Here is a tiny trained network, its code and every weight. The questions are about switching its units off for an input and a target symbol, where a switched-off unit gives its printed mean instead of its output.

import numpy as np


def w(rows, s, z=0):
    codes = np.array(rows[::2]) - 128.0
    scale = np.full(codes.shape[1], s)
    scale[-1] = z or s
    return codes * scale


def f(y):
    return y / 2 * (1 + np.tanh(0.7978845608 * (y + 0.044715 * y**3)))


def softmax(a):
    e = np.exp(a - a.max(-1, keepdims=True))
    return e / e.sum(-1, keepdims=True)


def log_softmax(a):
    a = a - a.max(-1, keepdims=True)
    return a - np.log(np.exp(a).sum(-1, keepdims=True))


def net(x, mask):
    ids = ['αβγδεζθμξπστφψ'.index(c) for c in x.split()]
    T = len(ids)
    res = E[ids] + P[:T]
    u = 0
    for l in range(2):
        r = res
        for j in range(2):
            rows = slice(2 * j, 2 * j + 2)
            q, k, v = (r @ M[l][rows].T for M in (Q, K, V))
            z = softmax(np.where(np.tri(T) > 0, q @ k.T / 2**0.5, -1e9)) @ v
            o = O[l][rows]
            res = res + np.where(mask[u + j], z, o[:, -1]) @ o[:, :-1]
        u += 2
        y = f(res @ A[l][:, :-1].T + A[l][:, -1])
        res = res + np.where(mask[u : u + 8], y, B[l][:, -1]) @ B[l][:, :-1]
        u += 8
    return log_softmax(res[-1] @ U[:, :-1].T + U[:, -1])


Q, K, V, O, A, B = {}, {}, {}, {}, {}, {}
E = w([
[112,159,185,169,60,179,36,105],'α',
[164,74,174,138,126,118,184,187],'β',
[153,69,169,136,158,138,131,147],'γ',
[87,157,232,74,112,175,61,184],'δ',
[155,91,164,115,127,123,140,155],'ε',
[148,104,129,133,103,171,133,136],'ζ',
[151,92,203,168,107,157,170,184],'θ',
[140,53,187,139,122,77,152,163],'μ',
[28,173,58,139,70,98,143,174],'ξ',
[33,160,163,148,133,124,89,168],'π',
[79,115,183,98,64,2,65,140],'σ',
[123,55,192,132,157,68,149,168],'τ',
[162,28,140,194,172,126,86,123],'φ',
[154,8,110,15,98,135,111,212],'ψ',
],0.012)
P = w([
[121,102,211,92,134,158,173,50],'0',
[123,117,208,106,143,135,162,71],'1',
[124,120,200,107,147,123,148,92],'2',
[127,121,193,120,135,114,135,108],'3',
[130,118,183,126,138,110,121,124],'4',
[133,114,183,134,126,101,105,135],'5',
[134,109,173,145,123,100,91,151],'6',
[134,108,161,149,123,99,75,162],'7',
[135,109,148,147,114,98,60,176],'8',
[136,101,147,162,111,89,50,193],'9',
[133,99,143,168,110,88,33,203],'10',
[137,98,134,170,101,84,18,215],'11',
[132,100,124,173,101,88,2,231],'12',
],0.0096)
Q[0] = w([
[134,141,137,156,99,128,111,135],'L0H1',
[143,32,179,199,122,120,107,166],'L0H1',
[122,33,254,175,127,58,105,134],'L0H2',
[147,8,246,171,164,128,103,202],'L0H2',
],0.017)
K[0] = w([
[141,129,178,175,148,94,117,140],'L0H1',
[135,116,62,137,148,92,48,252],'L0H1',
[46,188,149,156,49,74,35,213],'L0H2',
[30,228,141,136,43,144,9,199],'L0H2',
],0.011)
V[0] = w([
[207,136,114,172,68,153,164,166],'L0H1',
[109,174,197,206,186,71,143,182],'L0H1',
[173,132,3,173,153,95,236,108],'L0H2',
[23,162,92,185,47,108,95,61],'L0H2',
],0.0077)
O[0] = w([
[182,39,105,136,64,123,249,162,118],'L0H1',
[87,102,200,198,75,73,163,148,168],'L0H1',
[27,41,65,115,173,177,118,87,3],'L0H2',
[105,253,11,168,121,30,185,153,155],'L0H2',
],0.0068,0.014)
A[0] = w([
[126,167,124,172,136,148,125,100,109],'L0N1',
[191,116,150,115,93,62,154,107,93],'L0N2',
[213,152,153,129,166,102,102,113,41],'L0N3',
[146,110,142,141,105,113,209,134,21],'L0N4',
[143,88,139,208,165,125,37,58,145],'L0N5',
[60,2,177,210,146,211,89,117,134],'L0N6',
[101,84,64,196,72,125,49,27,2],'L0N7',
[92,143,143,28,118,72,172,175,187],'L0N8',
],0.0073,0.0081)
B[0] = w([
[151,159,146,95,95,123,165,156,119],'L0N1',
[158,128,148,32,143,169,103,107,254],'L0N2',
[125,84,115,97,63,153,158,117,170],'L0N3',
[238,116,149,166,90,106,119,26,117],'L0N4',
[164,179,73,1,153,104,157,186,177],'L0N5',
[159,140,158,172,204,72,93,114,174],'L0N6',
[100,22,38,141,103,160,109,80,118],'L0N7',
[59,140,143,164,129,185,48,112,230],'L0N8',
],0.0087,0.0063)
Q[1] = w([
[64,160,117,179,146,132,116,137],'L1H1',
[198,177,241,81,93,91,97,176],'L1H1',
[92,154,181,160,103,90,122,122],'L1H2',
[87,60,41,71,137,215,212,1],'L1H2',
],0.016)
K[1] = w([
[110,30,101,93,115,68,149,138],'L1H1',
[128,193,123,153,83,85,52,205],'L1H1',
[171,97,84,129,122,61,148,213],'L1H2',
[101,171,169,100,170,155,205,1],'L1H2',
],0.012)
V[1] = w([
[163,104,105,1,83,36,124,82],'L1H1',
[68,99,124,70,132,88,61,117],'L1H1',
[155,161,97,23,158,76,203,103],'L1H2',
[131,80,86,34,132,159,127,231],'L1H2',
],0.0086)
O[1] = w([
[182,82,60,75,51,54,72,82,124],'L1H1',
[108,152,94,22,94,56,196,109,254],'L1H1',
[188,148,44,201,96,127,80,254,150],'L1H2',
[136,164,107,124,161,190,132,75,148],'L1H2',
],0.0089,0.0047)
A[1] = w([
[148,103,138,248,254,197,92,117,109],'L1N1',
[91,148,115,181,206,98,122,120,58],'L1N2',
[100,103,107,89,125,194,47,101,125],'L1N3',
[91,85,63,188,134,115,181,82,61],'L1N4',
[123,114,78,166,157,80,225,144,131],'L1N5',
[148,66,50,200,113,196,180,97,2],'L1N6',
[68,168,142,124,63,138,84,101,136],'L1N7',
[155,145,138,148,123,123,140,82,226],'L1N8',
],0.0085,0.0071)
B[1] = w([
[161,116,92,147,100,120,179,110,197],'L1N1',
[161,102,164,83,116,157,81,109,135],'L1N2',
[132,175,125,187,97,103,139,114,122],'L1N3',
[254,255,250,137,104,65,136,154,123],'L1N4',
[98,99,163,150,96,168,107,143,135],'L1N5',
[158,175,196,202,136,22,138,139,125],'L1N6',
[174,90,91,117,157,137,174,143,254],'L1N7',
[94,115,84,131,121,136,95,111,231],'L1N8',
],0.015,0.0057)
U = w([
[171,87,157,27,103,255,111,195,17],'α',
[160,77,105,150,128,143,181,129,45],'β',
[155,136,97,133,244,97,101,134,53],'γ',
[116,98,127,94,127,173,103,145,65],'δ',
[122,115,117,113,152,156,118,133,67],'ε',
[16,5,42,115,116,211,107,181,254],'ζ',
[119,111,157,155,68,142,110,83,85],'θ',
[114,67,129,128,128,148,103,129,88],'μ',
[72,214,106,135,217,123,224,181,156],'ξ',
[69,180,171,106,192,105,115,150,64],'π',
[107,160,90,62,62,91,196,136,92],'σ',
[75,115,161,124,135,102,94,144,75],'τ',
[144,128,81,165,106,128,82,231,210],'φ',
[107,165,48,100,164,211,122,61,217],'ψ',
],0.0065,0.0075)

Each question gives the input, a string of symbols that net reads in full, and the target symbol t.
The units are the heads (2 rows each of Q, K, V and O) and the neurons (one row each of A and B). Each row of codes is followed by its name. A weight is (code - 128) times the scale printed after its matrix; where a second scale follows, it is the last column's (O, A, B and U).
mask holds one flag per unit, layer by layer, with each layer's heads first. A switched-off unit (its flag False) gives its mean, the last column of its rows in O or B, instead of its output. The means were averaged over made-up inputs and are rounded, as every weight is.
A unit's drop is (log p(t) with every unit on - log p(t) with that unit switched off) / (log p(t) with every unit on - log p(t) with every unit switched off).
The circuit of an input: a set's keep is (log p(t) with only the set's units on - log p(t) with every unit switched off) / (log p(t) with every unit on - log p(t) with every unit switched off). Starting from the 12 units with the biggest drops (on a tie, the unit counted first), units are removed one at a time, each time the one whose removal leaves the highest keep (on an exact tie, the one counted first), for as long as the keep stays at least 0.8.
units of the circuit, in order: the units of the circuit, biggest drop first
k most important neurons: the k neurons with the biggest drops, biggest first
k most important neurons of layer l: the k neurons of layer l with the biggest drops, biggest first
input π σ ψ σ ζ, target ψ: units of the circuit, in order => [L1H2 L0H1 L0N8]
input π α θ φ, target φ: 2 most important neurons => [L0N8 L0N5]
input φ σ π, target φ: units of the circuit, in order => [L0N5 L1H2 L0N8]
input ψ φ φ, target ψ: most important neuron of layer 1 => [L1N8]
input γ θ θ φ β φ β φ γ π ψ ε, target ψ: units of the circuit, in order => [L1H2 L0H1]
input δ σ φ φ φ φ θ, target σ: units of the circuit, in order => [L1H1 L0H1]
input β ε φ θ ξ φ φ φ φ ζ, target ζ: units of the circuit, in order => [L0H2 L1N4]
input φ θ θ φ σ γ θ θ π φ τ, target ξ: 2 most important neurons of layer 0 => [L0N2 L0N6]
input π π φ φ φ φ θ σ φ π τ ψ φ, target ξ: 3 most important neurons => [L0N5 L0N2 L0N8]
input π β γ β φ δ, target α: units of the circuit, in order => [L0H2 L0N3]
input β φ σ π σ θ φ φ ξ, target ζ: 2 most important neurons => [L0N2 L1N4]
input τ φ α, target φ: units of the circuit, in order => [L1H2 L0N5 L0N8 L1H1]
input π φ μ δ τ γ σ σ ψ ζ δ φ, target α: 2 most important neurons of layer 0 => [L0N2 L0N3]
input σ β σ π ξ φ π π σ φ σ γ, target σ: units of the circuit, in order => [L1H1]
input β θ φ θ θ φ θ, target β: units of the circuit, in order => [L1N1 L1H1 L0N5]
input σ ξ ε φ φ φ φ φ θ σ ε ξ φ, target ζ: 2 most important neurons => [L1N5 L1N4]
input τ θ φ α α φ β θ α θ θ φ σ, target σ: 2 most important neurons of layer 0 => [L0N2 L0N6]
input θ θ α σ σ σ β ψ, target σ: units of the circuit, in order => [L1H1 L0N2 L0N8]
input σ θ φ φ φ τ β φ μ, target σ: 2 most important neurons of layer 0 => [L0N2 L0N6]
input σ θ σ σ β, target σ: units of the circuit, in order => [L1H1]
input σ θ α φ τ θ σ, target σ: 2 most important neurons => [L1N7 L0N2]
input σ φ φ ζ θ θ θ ξ θ φ φ, target ζ: 3 most important neurons of layer 1 => [L1N5 L1N4 L1N6]
input ξ ζ φ ψ φ α θ τ ψ ζ ψ π, target ψ: 2 most important neurons => [L1N2 L0N8]
input φ φ π φ β ε φ φ τ θ δ θ, target α: 3 most important neurons of layer 0 => [L0N2 L0N6 L0N3]
input φ φ π φ θ φ ψ σ δ φ σ θ π, target ξ: 3 most important neurons => [L1N7 L0N2 L0N8]
input ζ θ φ φ, target γ: 2 most important neurons => [L0N6 L0N5]
input σ σ α α φ θ β δ δ θ γ ε, target α: 3 most important neurons of layer 0 => [L0N2 L0N3 L0N6]
input φ φ φ β φ φ δ φ δ ζ β, target α: most important neuron => [L0N2]
input θ δ ξ, target ζ: 2 most important neurons of layer 1 => [L1N4 L1N7]
input ε θ φ φ φ, target γ: 2 most important neurons of layer 0 => [L0N6 L0N5]
